Here is a tiny trained network, its code and every weight. The questions are about switching its units off for an input and a target symbol, where a switched-off unit gives its printed mean instead of its output.

import numpy as np


def w(rows, s, z=0):
    codes = np.array(rows[::2]) - 128.0
    scale = np.full(codes.shape[1], s)
    scale[-1] = z or s
    return codes * scale


def f(y):
    return np.maximum(y, 0)


def softmax(a):
    e = np.exp(a - a.max(-1, keepdims=True))
    return e / e.sum(-1, keepdims=True)


def log_softmax(a):
    a = a - a.max(-1, keepdims=True)
    return a - np.log(np.exp(a).sum(-1, keepdims=True))


def net(x, mask):
    ids = ['βδεζλξσφω'.index(c) for c in x.split()]
    T = len(ids)
    res = E[ids] + P[:T]
    r = res
    for j in range(3):
        rows = slice(4 * j, 4 * j + 4)
        q, k, v = (r @ M[0][rows].T for M in (Q, K, V))
        z = softmax(np.where(np.tri(T) > 0, q @ k.T / 4**0.5, -1e9)) @ v
        o = O[0][rows]
        res = res + np.where(mask[j], z, o[:, -1]) @ o[:, :-1]
    y = f(res @ A[0][:, :-1].T + A[0][:, -1])
    res = res + np.where(mask[3:7], y, B[0][:, -1]) @ B[0][:, :-1]
    return log_softmax(res[-1] @ U[:, :-1].T + U[:, -1])


Q, K, V, O, A, B = {}, {}, {}, {}, {}, {}
E = w([
[135,48,146,203],'β',
[100,188,142,232],'δ',
[60,103,99,72],'ε',
[143,165,171,61],'ζ',
[128,109,229,109],'λ',
[125,55,182,179],'ξ',
[155,223,110,32],'σ',
[246,75,160,114],'φ',
[144,63,115,206],'ω',
],0.011)
P = w([
[217,101,96,132],'0',
[192,94,118,136],'1',
[169,89,144,153],'2',
[153,88,157,160],'3',
[128,92,171,170],'4',
[109,93,189,177],'5',
[90,94,194,182],'6',
[75,92,199,194],'7',
[56,81,213,199],'8',
[44,81,223,209],'9',
[22,81,229,218],'10',
[10,78,233,217],'11',
[2,76,233,230],'12',
[4,79,241,240],'13',
],0.0032)
Q[0] = w([
[172,126,101,65],'h0',
[190,156,126,139],'h0',
[114,251,124,66],'h0',
[117,200,159,98],'h0',
[38,39,184,135],'h1',
[144,44,103,135],'h1',
[209,196,31,15],'h1',
[105,194,75,173],'h1',
[61,151,101,65],'h2',
[105,94,60,178],'h2',
[122,211,87,140],'h2',
[153,90,93,66],'h2',
],0.025)
K[0] = w([
[124,174,109,68],'h0',
[123,183,100,142],'h0',
[7,164,150,141],'h0',
[50,125,105,152],'h0',
[2,134,126,112],'h1',
[100,48,127,159],'h1',
[224,79,170,86],'h1',
[161,152,39,139],'h1',
[93,65,128,47],'h2',
[68,108,58,167],'h2',
[72,186,105,71],'h2',
[187,91,82,103],'h2',
],0.023)
V[0] = w([
[219,93,170,102],'h0',
[117,183,217,142],'h0',
[204,198,150,246],'h0',
[119,224,128,122],'h0',
[172,94,209,98],'h1',
[146,71,49,223],'h1',
[233,172,183,181],'h1',
[101,236,144,202],'h1',
[160,80,119,146],'h2',
[33,199,199,115],'h2',
[130,141,151,227],'h2',
[165,151,79,138],'h2',
],0.013)
O[0] = w([
[75,128,229,76,255],'h0',
[109,236,159,166,136],'h0',
[242,185,233,137,204],'h0',
[172,211,94,143,10],'h0',
[60,125,215,112,155],'h1',
[106,238,49,202,148],'h1',
[142,208,242,127,128],'h1',
[250,161,163,144,146],'h1',
[68,171,118,138,178],'h2',
[190,11,195,79,107],'h2',
[91,163,163,42,233],'h2',
[167,181,85,138,87],'h2',
],0.012,0.0064)
A[0] = w([
[104,110,76,136,112],'n0',
[175,149,127,145,71],'n1',
[150,105,71,98,78],'n2',
[130,164,112,6,255],'n3',
],0.013,0.0039)
B[0] = w([
[150,151,109,32,177],'n0',
[70,136,149,105,196],'n1',
[78,161,196,192,147],'n2',
[125,227,8,60,254],'n3',
],0.014,0.0082)
U = w([
[255,139,176,150,140],'β',
[80,117,122,253,93],'δ',
[80,199,111,84,162],'ε',
[113,31,42,109,194],'ζ',
[213,172,15,120,31],'λ',
[90,61,229,83,2],'ξ',
[79,14,242,204,124],'σ',
[137,163,47,238,123],'φ',
[120,127,136,100,185],'ω',
],0.0042,0.0058)

Each question gives the input, a string of symbols that net reads in full, and the target symbol t.
The units are the heads (4 rows each of Q, K, V and O) and the neurons (one row each of A and B). Each row of codes is followed by its name. A weight is (code - 128) times the scale printed after its matrix; where a second scale follows, it is the last column's (O, A, B and U).
mask holds one flag per unit, heads first, then neurons. A switched-off unit (its flag False) gives its mean, the last column of its rows in O or B, instead of its output. The means were averaged over made-up inputs and are rounded, as every weight is.
A unit's drop is (log p(t) with every unit on - log p(t) with that unit switched off) / (log p(t) with every unit on - log p(t) with every unit switched off).
The circuit of an input: a set's keep is (log p(t) with only the set's units on - log p(t) with every unit switched off) / (log p(t) with every unit on - log p(t) with every unit switched off). Starting from all 7 units, units are removed one at a time, each time the one whose removal leaves the highest keep (on an exact tie, the one counted first), for as long as the keep stays at least 0.8.
units of the circuit, in order: the units of the circuit, biggest drop first
top k neurons: the k neurons with the biggest drops, biggest first
heads that matter: for each layer, one digit per head in row order, 1 if its drop is at least 0.15 and else 0, layers parted by /
drop of u: that unit's drop, to one decimal
input ε λ λ ζ ξ σ β δ ξ ω δ ω λ σ, target β: units of the circuit, in order -> h2; h0
input δ σ φ, target ε: units of the circuit, in order -> h1; n3
input δ ζ φ δ δ ζ ζ, target β: units of the circuit, in order -> h0
input λ ξ ω φ ε λ ε λ σ λ λ ω ζ, target ζ: units of the circuit, in order -> h0; h2; h1
input ε λ ζ β σ σ σ λ λ λ λ, target σ: units of the circuit, in order -> h2; n3
input ξ δ ε ε ξ ζ ε λ ω β λ σ, target ζ: heads that matter -> 101
input ε δ λ ε ω ζ β β ε σ ε ω, target ζ: heads that matter -> 010
input σ ζ ε λ σ λ λ λ ζ σ ξ, target ζ: heads that matter -> 010
input δ λ ε, target ζ: heads that matter -> 011
input ξ λ ξ ζ σ β β ξ ξ ξ λ β ξ, target σ: top 2 neurons -> n3; n0
input ζ ε ω ω ω ω ξ ω, target ζ: heads that matter -> 110
input ω δ ε λ ξ δ, target β: drop of h1 -> 0.5
input β λ ξ ξ ξ λ ξ ζ ε ω λ, target ζ: drop of h1 -> 0.9
input φ ζ φ β λ ε ζ δ ζ δ β σ λ, target β: drop of h1 -> 1.0
input ζ ε λ β φ δ λ β, target β: drop of h0 -> -0.1
input λ φ ω ζ λ β δ λ ξ φ β ξ ε, target ζ: units of the circuit, in order -> h1
